Below are the code and all the weights of a small trained network. Each question names an input and a class and asks about switching units off, where a switched-off unit gives its printed mean instead of its output.

import numpy as np


def w(rows, s, z=0):
    codes = np.array(rows[::2]) - 128.0
    scale = np.full(codes.shape[1], s)
    scale[-1] = z or s
    return codes * scale


def f(y):
    return np.maximum(y, 0)


def log_softmax(a):
    a = a - a.max(-1, keepdims=True)
    return a - np.log(np.exp(a).sum(-1, keepdims=True))


def net(x, mask):
    res = np.array(x, float).reshape(1, 8) / 4 @ E
    y = f(res @ A[0][:, :-1].T + A[0][:, -1])
    res = res + np.where(mask, y, B[0][:, -1]) @ B[0][:, :-1]
    return log_softmax(res[-1] @ U[:, :-1].T + U[:, -1])


A, B = {}, {}
E = w([
[110,65,94,154,165,182],'x0',
[142,100,137,197,165,59],'x1',
[110,199,119,154,171,198],'x2',
[23,134,97,102,213,99],'x3',
[116,151,84,98,179,122],'x4',
[125,133,150,177,159,151],'x5',
[107,173,2,156,130,105],'x6',
[191,105,145,112,147,96],'x7',
],0.0097)
A[0] = w([
[95,62,230,198,206,149,150],'neuron 1',
[82,144,145,46,211,129,80],'neuron 2',
[216,98,124,235,52,145,89],'neuron 3',
[142,174,160,182,174,136,96],'neuron 4',
[172,137,136,135,66,105,70],'neuron 5',
[242,123,159,100,161,146,59],'neuron 6',
[225,146,107,185,170,97,79],'neuron 7',
[79,104,160,190,25,144,85],'neuron 8',
[73,56,236,134,226,79,100],'neuron 9',
[146,183,233,78,98,129,163],'neuron 10',
[45,125,122,117,101,198,65],'neuron 11',
[96,117,103,168,146,111,6],'neuron 12',
[186,144,132,191,80,139,35],'neuron 13',
[152,170,233,53,52,90,135],'neuron 14',
[135,144,82,213,177,157,121],'neuron 15',
[173,115,119,211,93,67,116],'neuron 16',
[86,202,65,137,126,96,100],'neuron 17',
[131,89,100,57,100,127,101],'neuron 18',
[138,111,129,127,123,102,12],'neuron 19',
[134,127,1,13,74,99,120],'neuron 20',
[128,202,52,133,71,151,69],'neuron 21',
[194,138,163,168,90,97,47],'neuron 22',
[246,188,116,223,122,25,100],'neuron 23',
[189,183,127,110,170,161,49],'neuron 24',
[81,171,76,44,160,248,169],'neuron 25',
[12,150,68,199,177,106,150],'neuron 26',
],0.009,0.016)
B[0] = w([
[149,89,93,105,140,60,202],'neuron 1',
[197,169,154,89,131,161,155],'neuron 2',
[195,88,158,92,95,149,174],'neuron 3',
[104,93,130,113,153,110,142],'neuron 4',
[161,99,155,121,150,142,143],'neuron 5',
[201,153,200,79,132,117,149],'neuron 6',
[168,151,210,66,97,166,143],'neuron 7',
[213,75,132,71,100,155,152],'neuron 8',
[154,43,122,62,122,92,180],'neuron 9',
[132,174,154,167,104,67,234],'neuron 10',
[228,230,179,145,217,143,147],'neuron 11',
[51,113,199,224,81,20,128],'neuron 12',
[186,158,177,116,134,100,135],'neuron 13',
[168,131,222,137,40,92,237],'neuron 14',
[141,155,152,146,103,108,173],'neuron 15',
[108,139,130,141,98,184,160],'neuron 16',
[96,134,135,176,140,91,171],'neuron 17',
[187,137,151,146,167,81,152],'neuron 18',
[211,168,244,49,149,79,128],'neuron 19',
[129,82,110,178,200,44,208],'neuron 20',
[123,38,141,84,171,139,158],'neuron 21',
[202,55,165,85,111,117,141],'neuron 22',
[105,206,196,124,168,171,178],'neuron 23',
[161,208,131,171,165,121,133],'neuron 24',
[159,195,83,170,199,112,250],'neuron 25',
[90,133,171,232,158,96,225],'neuron 26',
],0.011,0.012)
U = w([
[112,86,147,90,109,210,19],'0',
[145,231,112,141,137,202,128],'1',
[161,74,48,93,171,111,58],'2',
[117,96,115,167,54,238,44],'3',
[210,145,153,110,50,143,124],'4',
[120,132,108,162,118,57,215],'5',
[66,113,132,1,115,114,9],'6',
],0.0087,0.016)

Each question gives the input, the list of numbers given to net, and the class t.
The units are the neurons (one row each of A and B). Each row of codes is followed by its name. A weight is (code - 128) times the scale printed after its matrix; where a second scale follows, it is the last column's (A, B and U).
mask holds one flag per neuron, in row order. A switched-off neuron (its flag False) gives its mean, the last column of its row in B, instead of its output. The means were averaged over made-up inputs and are rounded, as every weight is.
A unit's drop is (log p(t) with every unit on - log p(t) with that unit switched off) / (log p(t) with every unit on - log p(t) with every unit switched off).
The circuit of an input: a set's keep is (log p(t) with only the set's units on - log p(t) with every unit switched off) / (log p(t) with every unit on - log p(t) with every unit switched off). Starting from the 12 units with the biggest drops (on a tie, the unit counted first), units are removed one at a time, each time the one whose removal leaves the highest keep (on an exact tie, the one counted first), for as long as the keep stays at least 0.8.
circuit, biggest first: the units of the circuit, biggest drop first
unit that matters most: the unit with the biggest drop
k most important neurons: the k neurons with the biggest drops, biggest first
drop of u: that unit's drop, to one decimal
input [2,-1,2,-2,-5,-1,-2,-8], class 1: unit that matters most : neuron 14
input [3,5,-7,6,1,7,-7,-8], class 2: circuit, biggest first : [neuron 9; neuron 1]
input [5,-1,3,4,-1,-5,-3,-8], class 1: circuit, biggest first : [neuron 11; neuron 25]
input [2,5,2,5,3,3,-6,7], class 2: circuit, biggest first : [neuron 9; neuron 14]
input [-4,6,1,0,-2,-5,-3,-3], class 4: circuit, biggest first : [neuron 20; neuron 26]
input [3,2,-6,7,4,6,-2,3], class 2: circuit, biggest first : [neuron 9; neuron 14]
input [-5,-4,-1,2,-6,-2,-1,-4], class 4: circuit, biggest first : [neuron 14; neuron 26]
input [-5,8,0,1,2,-3,-4,1], class 4: circuit, biggest first : [neuron 20; neuron 26]
input [8,-4,-5,-6,4,-5,3,7], class 2: circuit, biggest first : [neuron 14; neuron 10]
input [-8,-7,3,7,5,1,-1,-3], class 1: 2 most important neurons : [neuron 2; neuron 25]
input [4,6,-1,0,3,-3,-6,8], class 4: 2 most important neurons : [neuron 20; neuron 6]
input [7,-5,4,2,-6,2,-5,-2], class 1: 3 most important neurons : [neuron 11; neuron 20; neuron 25]
input [-3,-4,-8,1,5,4,-3,4], class 4: 3 most important neurons : [neuron 26; neuron 14; neuron 25]
input [1,3,5,-3,6,1,1,1], class 1: unit that matters most : neuron 20
input [0,-4,-1,2,-3,-5,-4,-8], class 1: 2 most important neurons : [neuron 11; neuron 25]
input [-7,5,0,1,-6,-5,-2,2], class 4: drop of neuron 14 : 0.1
input [-3,7,-5,0,5,3,-2,3], class 4: drop of neuron 10 : 0.0
input [3,3,-1,-4,6,8,-8,3], class 4: drop of neuron 1 : -0.1
input [6,0,-6,-4,6,-4,0,1], class 2: drop of neuron 26 : 0.4
input [3,-5,6,0,1,-6,-6,-2], class 1: unit that matters most : neuron 25
